Below are the code and all the weights of a small trained network. Each question names an input and a class and asks about switching units off, where a switched-off unit gives its printed mean instead of its output.

import numpy as np


def w(rows, s, z=0):
    codes = np.array(rows[::2]) - 128.0
    scale = np.full(codes.shape[1], s)
    scale[-1] = z or s
    return codes * scale


def f(y):
    return y / 2 * (1 + np.tanh(0.7978845608 * (y + 0.044715 * y**3)))


def log_softmax(a):
    a = a - a.max(-1, keepdims=True)
    return a - np.log(np.exp(a).sum(-1, keepdims=True))


def net(x, mask):
    res = np.array(x, float).reshape(1, 7) / 4 @ E
    y = f(res @ A[0][:, :-1].T + A[0][:, -1])
    res = res + np.where(mask, y, B[0][:, -1]) @ B[0][:, :-1]
    return log_softmax(res[-1] @ U[:, :-1].T + U[:, -1])


A, B = {}, {}
E = w([
[125,112,143,148,137,121],'x0',
[49,215,192,140,89,140],'x1',
[121,195,85,110,144,92],'x2',
[131,122,129,123,119,138],'x3',
[93,96,206,12,203,83],'x4',
[230,159,163,110,92,1],'x5',
[112,212,76,115,156,75],'x6',
],0.0069)
A[0] = w([
[113,141,133,128,176,210,103],'n0',
[203,59,47,127,172,117,78],'n1',
[123,124,87,163,60,112,109],'n2',
[69,126,89,118,127,207,82],'n3',
[184,33,73,105,143,117,221],'n4',
[150,133,249,157,88,180,169],'n5',
[101,203,214,141,79,136,133],'n6',
[224,100,212,120,96,217,160],'n7',
[190,254,82,72,140,66,206],'n8',
[98,139,121,84,196,68,253],'n9',
[71,115,176,39,152,100,98],'n10',
[69,125,148,192,127,207,49],'n11',
[118,117,167,56,166,109,94],'n12',
[23,93,56,143,165,128,94],'n13',
[156,135,150,112,94,86,48],'n14',
[172,163,139,229,96,143,77],'n15',
[141,181,59,173,105,143,96],'n16',
[132,134,185,148,156,56,65],'n17',
[137,123,165,123,100,152,178],'n18',
[189,138,207,154,59,59,72],'n19',
[191,151,139,157,84,50,129],'n20',
],0.0095,0.005)
B[0] = w([
[181,152,168,108,139,125,156],'n0',
[122,186,80,68,126,162,176],'n1',
[83,50,69,114,101,137,153],'n2',
[173,124,144,110,134,186,168],'n3',
[47,248,103,166,123,141,212],'n4',
[78,155,82,162,185,113,189],'n5',
[42,177,79,93,186,115,180],'n6',
[99,97,151,179,160,124,191],'n7',
[138,103,166,183,155,154,254],'n8',
[75,125,126,195,85,144,217],'n9',
[87,58,103,92,61,145,182],'n10',
[119,123,148,90,136,144,172],'n11',
[83,51,68,118,122,173,166],'n12',
[255,104,205,76,159,199,161],'n13',
[193,95,109,43,153,187,140],'n14',
[134,65,58,45,68,164,169],'n15',
[118,72,97,142,125,105,170],'n16',
[119,112,118,82,131,173,150],'n17',
[72,193,100,148,178,136,155],'n18',
[184,136,195,77,144,217,190],'n19',
[142,117,126,111,160,241,204],'n20',
],0.0076,0.009)
U = w([
[207,119,215,53,153,178,74],'0',
[91,10,79,89,53,111,69],'1',
[110,137,143,162,173,115,222],'2',
[107,137,150,180,159,119,181],'3',
[119,150,150,133,122,129,191],'4',
[84,229,98,85,172,112,39],'5',
[117,136,174,152,94,125,188],'6',
[182,105,195,151,116,2,1],'7',
],0.01,0.0066)

Each question gives the input, the list of numbers given to net, and the class t.
The units are the neurons (one row each of A and B). Each row of codes is followed by its name. A weight is (code - 128) times the scale printed after its matrix; where a second scale follows, it is the last column's (A, B and U).
mask holds one flag per neuron, in row order. A switched-off neuron (its flag False) gives its mean, the last column of its row in B, instead of its output. The means were averaged over made-up inputs and are rounded, as every weight is.
A unit's drop is (log p(t) with every unit on - log p(t) with that unit switched off) / (log p(t) with every unit on - log p(t) with every unit switched off).
The circuit of an input: a set's keep is (log p(t) with only the set's units on - log p(t) with every unit switched off) / (log p(t) with every unit on - log p(t) with every unit switched off). Starting from the 12 units with the biggest drops (on a tie, the unit counted first), units are removed one at a time, each time the one whose removal leaves the highest keep (on an exact tie, the one counted first), for as long as the keep stays at least 0.8.
circuit, biggest first: the units of the circuit, biggest drop first
most important unit: the unit with the biggest drop
k most important neurons: the k neurons with the biggest drops, biggest first
drop of u: that unit's drop, to one decimal
input [6,8,4,-6,0,2,-6], class 5: circuit, biggest first	n6; n8
input [-4,1,5,1,2,7,8], class 3: 3 most important neurons	n9; n8; n13
input [3,-6,7,3,7,6,-6], class 1: circuit, biggest first	n12
input [-8,0,-2,-6,-8,4,2], class 1: 3 most important neurons	n15; n2; n16
input [2,0,4,8,2,1,7], class 6: circuit, biggest first	n5; n9; n6
input [-5,4,-7,5,-1,-7,0], class 0: 2 most important neurons	n13; n3
input [1,-6,5,5,-7,-8,-7], class 0: 2 most important neurons	n13; n3
input [1,-4,-4,-4,-1,3,-7], class 3: circuit, biggest first	n7; n4
input [-7,3,-1,3,8,4,-8], class 1: 2 most important neurons	n10; n12
input [6,-6,3,-1,-3,7,1], class 0: circuit, biggest first	n19; n20
input [-3,-6,1,-2,-7,-6,7], class 1: 4 most important neurons	n16; n2; n19; n15
input [7,-7,-8,-4,1,5,-4], class 2: 2 most important neurons	n4; n7
input [0,4,6,-6,6,-2,-6], class 1: circuit, biggest first	n10; n12
input [6,-3,2,-4,4,-6,5], class 0: circuit, biggest first	n13
input [-2,5,5,6,2,1,7], class 3: circuit, biggest first	n8; n9
input [-3,-3,0,-1,-8,-6,-2], class 1: 2 most important neurons	n15; n2
input [-6,8,1,4,6,-3,-5], class 5: 4 most important neurons	n6; n5; n8; n18
input [-4,-2,4,2,8,-2,-3], class 1: 2 most important neurons	n10; n12
input [3,8,-7,4,-1,-3,-3], class 5: circuit, biggest first	n6; n5
input [0,7,-4,-4,7,-6,7], class 1: most important unit	n10
input [2,1,4,-3,0,-5,-5], class 0: circuit, biggest first	n13; n4
input [4,-8,-2,5,0,-7,-4], class 5: 2 most important neurons	n4; n1
input [-7,7,6,-4,-7,8,3], class 0: circuit, biggest first	n19; n20
input [3,4,6,6,-6,-4,3], class 1: 2 most important neurons	n16; n15
input [-8,8,7,-8,2,8,-4], class 0: drop of n14	0.2
input [-2,1,-4,-3,5,-7,-4], class 0: drop of n0	0.3
input [2,5,-6,-4,4,-8,0], class 0: circuit, biggest first	n13
input [0,8,3,-2,4,2,-7], class 5: drop of n8	0.2
input [4,7,8,-8,5,8,3], class 0: drop of n19	0.5
